Below are the code and all the weights of a small trained network. Each question names an input and a target symbol and asks about switching units off, where a switched-off unit gives its printed mean instead of its output.

import numpy as np


def w(rows, s, z=0):
    codes = np.array(rows[::2]) - 128.0
    scale = np.full(codes.shape[1], s)
    scale[-1] = z or s
    return codes * scale


def norm(h):
    return h / np.sqrt((h * h).mean(-1, keepdims=True) + 1e-5)


def f(y):
    return np.maximum(y, 0)


def softmax(a):
    e = np.exp(a - a.max(-1, keepdims=True))
    return e / e.sum(-1, keepdims=True)


def log_softmax(a):
    a = a - a.max(-1, keepdims=True)
    return a - np.log(np.exp(a).sum(-1, keepdims=True))


def net(x, mask):
    ids = ['ΘΣΦΨατω'.index(c) for c in x.split()]
    T = len(ids)
    res = E[ids] + P[:T]
    u = 0
    for l in range(2):
        q, k, v = (norm(res) @ M[l].T for M in (Q, K, V))
        z = softmax(np.where(np.tri(T) > 0, q @ k.T / 2**0.5, -1e9)) @ v
        res = res + np.where(mask[u], z, O[l][:, -1]) @ O[l][:, :-1]
        u += 1
        y = f(norm(res) @ A[l][:, :-1].T + A[l][:, -1])
        res = res + np.where(mask[u : u + 8], y, B[l][:, -1]) @ B[l][:, :-1]
        u += 8
    return log_softmax(norm(res)[-1] @ U[:, :-1].T + U[:, -1])


Q, K, V, O, A, B = {}, {}, {}, {}, {}, {}
E = w([
[130,229,114,92,170,92,31],'Θ',
[111,229,235,69,121,104,250],'Σ',
[31,60,220,131,121,159,93],'Φ',
[58,168,175,110,176,59,35],'Ψ',
[249,54,198,163,96,61,224],'α',
[192,65,202,132,86,253,70],'τ',
[197,222,109,35,182,211,120],'ω',
],0.0067)
P = w([
[184,252,233,199,154,168,77],'0',
[160,198,224,130,157,152,92],'1',
[152,161,178,95,140,132,83],'2',
[137,128,133,77,141,114,83],'3',
[121,97,85,74,139,96,86],'4',
[102,79,46,52,116,73,84],'5',
],0.0035)
Q[0] = w([
[112,33,207,210,79,91,197],'0.h0',
[254,140,56,108,137,176,218],'0.h0',
],0.0085)
K[0] = w([
[137,15,243,182,99,119,188],'0.h0',
[255,168,115,72,172,222,192],'0.h0',
],0.0082)
V[0] = w([
[139,21,62,50,120,126,34],'0.h0',
[254,113,227,224,160,124,114],'0.h0',
],0.0036)
O[0] = w([
[255,182,185,149,216,118,107,97],'0.h0',
[143,127,22,77,125,37,73,251],'0.h0',
],0.0046,0.0023)
A[0] = w([
[105,129,2,128,140,62,75,121],'0.n0',
[63,49,121,90,140,89,126,253],'0.n1',
[142,109,36,194,32,84,152,57],'0.n2',
[102,198,169,187,98,156,89,61],'0.n3',
[115,194,142,127,103,131,210,152],'0.n4',
[216,228,171,182,130,48,155,118],'0.n5',
[120,82,69,107,144,166,37,153],'0.n6',
[94,79,74,127,71,206,143,76],'0.n7',
],0.0059,0.0025)
B[0] = w([
[12,158,120,32,90,107,205,166],'0.n0',
[146,168,108,25,135,112,70,233],'0.n1',
[67,104,209,144,111,110,182,149],'0.n2',
[195,124,180,171,199,179,150,183],'0.n3',
[115,118,115,108,214,166,2,188],'0.n4',
[172,78,217,230,105,235,235,222],'0.n5',
[37,193,103,63,136,82,127,252],'0.n6',
[230,143,205,217,215,162,123,150],'0.n7',
],0.0056,0.0038)
Q[1] = w([
[205,189,5,137,62,92,96],'1.h0',
[108,50,190,4,215,156,152],'1.h0',
],0.0038)
K[1] = w([
[229,139,102,139,52,215,24],'1.h0',
[95,2,93,111,101,68,211],'1.h0',
],0.0044)
V[1] = w([
[114,7,71,187,8,21,241],'1.h0',
[42,252,197,83,101,3,151],'1.h0',
],0.0027)
O[1] = w([
[217,116,146,2,235,96,73,1],'1.h0',
[248,79,74,165,110,142,192,187],'1.h0',
],0.0042,0.0066)
A[1] = w([
[146,123,206,215,160,185,128,25],'1.n0',
[84,167,3,177,91,102,158,38],'1.n1',
[192,119,113,111,202,71,124,23],'1.n2',
[148,112,128,89,170,131,73,104],'1.n3',
[149,73,82,94,195,78,101,2],'1.n4',
[172,78,102,50,145,97,109,20],'1.n5',
[117,140,197,206,113,183,135,105],'1.n6',
[50,131,61,174,78,129,140,117],'1.n7',
],0.012,0.0062)
B[1] = w([
[154,156,189,149,69,246,19,182],'1.n0',
[20,11,143,14,169,74,153,135],'1.n1',
[62,196,120,180,109,173,171,133],'1.n2',
[163,82,96,151,127,85,119,152],'1.n3',
[138,175,235,108,119,208,90,132],'1.n4',
[54,198,119,129,105,170,199,143],'1.n5',
[137,225,80,152,124,124,175,250],'1.n6',
[107,50,151,76,181,103,144,183],'1.n7',
],0.013,0.012)
U = w([
[140,205,135,238,125,219,92,128],'Θ',
[43,190,103,99,160,72,254,8],'Σ',
[72,5,208,81,138,176,30,254],'Φ',
[130,122,153,230,178,34,69,165],'Ψ',
[191,68,213,153,61,99,186,150],'α',
[104,65,30,152,41,97,77,152],'τ',
[242,112,115,72,212,143,89,109],'ω',
],0.01,0.0079)

Each question gives the input, a string of symbols that net reads in full, and the target symbol t.
The units are the heads (2 rows each of Q, K, V and O) and the neurons (one row each of A and B). Each row of codes is followed by its name. A weight is (code - 128) times the scale printed after its matrix; where a second scale follows, it is the last column's (O, A, B and U).
mask holds one flag per unit, layer by layer, with each layer's heads first. A switched-off unit (its flag False) gives its mean, the last column of its rows in O or B, instead of its output. The means were averaged over made-up inputs and are rounded, as every weight is.
A unit's drop is (log p(t) with every unit on - log p(t) with that unit switched off) / (log p(t) with every unit on - log p(t) with every unit switched off).
The circuit of an input: a set's keep is (log p(t) with only the set's units on - log p(t) with every unit switched off) / (log p(t) with every unit on - log p(t) with every unit switched off). Starting from the 12 units with the biggest drops (on a tie, the unit counted first), units are removed one at a time, each time the one whose removal leaves the highest keep (on an exact tie, the one counted first), for as long as the keep stays at least 0.8.
circuit, biggest first: the units of the circuit, biggest drop first
k most important neurons: the k neurons with the biggest drops, biggest first
k most important neurons of layer l: the k neurons of layer l with the biggest drops, biggest first
input Φ Ψ ω τ Φ, target Σ: most important neuron of layer 0 : (0.n5)
input Σ Θ Ψ Φ Σ Σ, target Φ: 2 most important neurons of layer 0 : (0.n4; 0.n5)
input Θ Φ Θ, target Σ: 2 most important neurons : (0.n0; 0.n5)
input Θ Θ α Ψ, target Ψ: 4 most important neurons : (1.n0; 1.n3; 1.n6; 0.n5)
input Θ τ Σ τ ω α, target α: 3 most important neurons of layer 0 : (0.n5; 0.n4; 0.n6)
input Θ Ψ Ψ α ω, target ω: 3 most important neurons of layer 0 : (0.n1; 0.n3; 0.n6)
input τ Σ Θ τ Φ τ, target Φ: circuit, biggest first : (1.n6; 0.n6)
input Φ Ψ Σ Ψ, target Σ: 2 most important neurons : (0.n4; 1.n0)
input Φ Σ τ Ψ ω Φ, target Σ: 2 most important neurons of layer 0 : (0.n4; 0.n5)
input α Ψ τ, target τ: 2 most important neurons : (1.n3; 1.n6)
input τ Φ Φ Φ, target Φ: 2 most important neurons of layer 1 : (1.n6; 1.n5)
input τ τ Ψ Ψ τ, target Φ: circuit, biggest first : (0.n5; 1.n6)
input τ ω τ Θ Ψ Σ, target Θ: 2 most important neurons of layer 0 : (0.n5; 0.n6)
input Φ Σ τ ω ω, target Σ: circuit, biggest first : (1.n0)
input Φ Ψ Φ Ψ, target Σ: 3 most important neurons : (1.n0; 0.n0; 0.n3)
input Θ τ ω ω ω, target Φ: 3 most important neurons : (0.n3; 0.n5; 1.n1)
input ω Θ Φ τ τ, target Σ: 2 most important neurons : (0.n6; 0.n5)
input ω Σ ω, target Σ: 3 most important neurons : (1.n0; 0.n4; 0.n1)
input Φ τ Θ Φ Φ Φ, target Φ: 4 most important neurons : (1.n6; 0.n5; 0.n1; 0.n3)
input Φ Σ Θ Φ Σ Σ, target Φ: circuit, biggest first : (1.n6)
input Φ Σ τ α ω Ψ, target Ψ: 2 most important neurons : (1.n0; 1.n6)
input Σ Φ Ψ τ Ψ τ, target Σ: circuit, biggest first : (0.n6; 1.n0)
input Φ Θ τ τ τ Θ, target Σ: 3 most important neurons of layer 1 : (1.n1; 1.n6; 1.n7)
input ω Σ τ α α, target Σ: 3 most important neurons of layer 0 : (0.n1; 0.n0; 0.n4)
